M =
[[ 47   7 -18  38  33   4]
 [ 47   1 -18   8  33   4]
 [ 63   1  14 -18  33  -8]
 [ 62  14 -18 -18  11  -3]
 [ 47  30 -18   9  16 -14]
 [ 54  18 -18 -15  33 -77]
 [ 47   1 -18   5  31   4]
 [ 47   1   3   3  33 -51]
 [ 47   1 -18  -9  33   1]
 [ 71  59 -18 -14 -23   0]
 [ 47  53 -18  48 -12   4]
 [ 47   1 -18   3  31   4]
 [ 51  24 -18  -3  19 -24]]
Rows and columns are numbered from 0.
Which number is the bottom entry of the column that holds the smallest entry?
Answer: -24
Which number is the entry in the top-left corner?
Answer: 47
Which number is the entry in row 2 and column 0?
Answer: 63
Which number is the entry in the top-right corner?
Answer: 4
Which number is the bottom-left entry?
Answer: 51
Which number is the entry just left of -51?
Answer: 33
Which number is the entry just left of 8?
Answer: -18
The entry directly above -8: 4
Which number is the entry in row 2 and column 1?
Answer: 1
The entry directly below the largest entry is 47
The entry in row 0 and column 2 is -18
The entry directly above the smallest entry -> -14
Which number is the entry at row 1, column 1?
Answer: 1
The entry directly above 51 -> 47
The entry in row 1 and column 0: 47
The entry directly below -8: -3
The entry directly below 54 is 47
Which number is the entry just right of the largest entry?
Answer: 59
Which number is the entry directly above 5?
Answer: -15
Which number is the entry directly below -9?
Answer: -14
Which number is the entry in row 0 and column 1?
Answer: 7
Which number is the entry directly below the smallest entry?
Answer: 4

-0.130,-0.053,-0.048,-0.050,-0.069,0.059,-0.183,0.150,-0.131
-0.004,-0.118,-0.057,-0.158,0.067,-0.020,-0.084,-0.040,0.066
-0.076,0.010,-0.053,0.034,-0.149,-0.073,-0.095,0.026,-0.145
-0.005,0.050,-0.055,-0.149,-0.132,-0.110,-0.011,-0.027,-0.120
0.064,-0.068,-0.029,0.015,-0.148,0.024,-0.074,0.054,-0.085
-0.236,-0.112,-0.155,-0.178,0.157,0.152,-0.011,0.177,-0.140
-0.062,-0.068,0.059,0.098,0.010,-0.040,-0.028,-0.113,0.173
-0.262,-0.114,-0.211,-0.096,0.005,0.200,-0.106,0.040,-0.164
-0.092,0.040,0.005,-0.025,-0.083,-0.197,0.012,-0.038,-0.132
0.003,-0.063,0.001,-0.104,-0.079,-0.116,-0.072,0.084,-0.182
-0.052,-0.029,-0.074,-0.064,-0.151,-0.016,0.029,0.010,-0.233
-0.011,0.006,-0.029,-0.047,-0.138,-0.045,-0.167,0.014,-0.207
-0.087,-0.079,0.011,0.017,0.086,-0.041,-0.147,-0.028,0.139
-0.136,0.062,0.008,-0.003,-0.042,-0.133,0.120,-0.128,-0.032
The smallest entry in the last row -> -0.136
The fifth entry from the end, reading row by row is -0.042
The entry just left of -0.155 -> -0.112
The top-right entry is -0.131
The entry just right of the smallest entry: -0.114
The largest entry in the first column is 0.064
The 1st entry in reading order is -0.130
The entry directly above 0.006? -0.029
The entry directly below -0.096? -0.025
The entry directly above 0.177 -> 0.054
The first entry of the smallest entry's row? -0.262
The entry just right of -0.064? -0.151
The last entry, reading row by row: -0.032
The entry just left of 0.150 -> -0.183
The last entry of the largest entry's row: -0.164
The second entry in reading order: -0.053
The entry directly above -0.120? -0.145
The entry just left of -0.116? -0.079
The entry directly above -0.045? -0.016
The 2nd largest entry is 0.177
The entry just left of -0.104? 0.001
The fourth entry in reading order? -0.050
The entry directly above the largest entry: -0.040
The entry directly above the smallest entry? -0.062
The entry just left of -0.042? -0.003
The entry directly below -0.147 is 0.120
The largest entry in the first row? 0.150
The entry directly above -0.055? -0.053
The entry just right of 0.015 is -0.148
The largest entry in the last column? 0.173

Questions about the array below. Counting starts at 0.
1) Find the bottom-right entry.
2) Find the entry in row 2 and column 1.
3) Find the top-left entry.
4) Find the entry at row 1, column 0.
5) Find the entry in row 0 and column 2.
6) Find the entry just right of the smallest entry.
7) Find the entry in row 0 and column 1.
8) Find the entry at row 2, column 2.
[[-17  12   1  -2 -34 -13 -30   1  40  18  -7 -18 -17]
 [ -9  -6 -25  -8   4   1 -33 -59   4  -3  16   2  17]
 [-24  -5  35   5  21   5  20 -26  22 -34 -12   3 -17]
 [ 14  12   9  21   5   9 -17 -39 -11  14  -2  10  22]
 [-64  19  -4   3   1  -2  -5 -11   9  22   0  -1   7]
 [ -1 -16 -32 -11  54  30 -20 -30  17 -25  -1  -2   5]
 [ 31  -2  -2   9 -10 -30   2  19  15  24   2  31 -30]
 [  0   3  14  -1 -29 -15 -14 -37  -1   6 -11  -5  39]
 [-21  -1  -1  11  -9  25  -4  39  13 -23 -11   4  48]
 [  5 -18  12  -4  36  28  29  -9 -20 -37 -20   5 -11]
 [-16  11  -4  -2 -21  32  79 -29  -3  39  -7   8 -18]
 [-28  -9 -25  -8  11 -12   3  10 -33 -48 -21  31  35]
 [  3  12 -24  -3  16 -20 -27 -20  19  42  21  10   2]
 [ 48   8 -12   4 -54 -17   2  20  -3   2  -8 -18  -4]
 [-20  11  15  11  44 -18  16 -29  -9   5 -22  -9  25]]
1) 25
2) -5
3) -17
4) -9
5) 1
6) 19
7) 12
8) 35
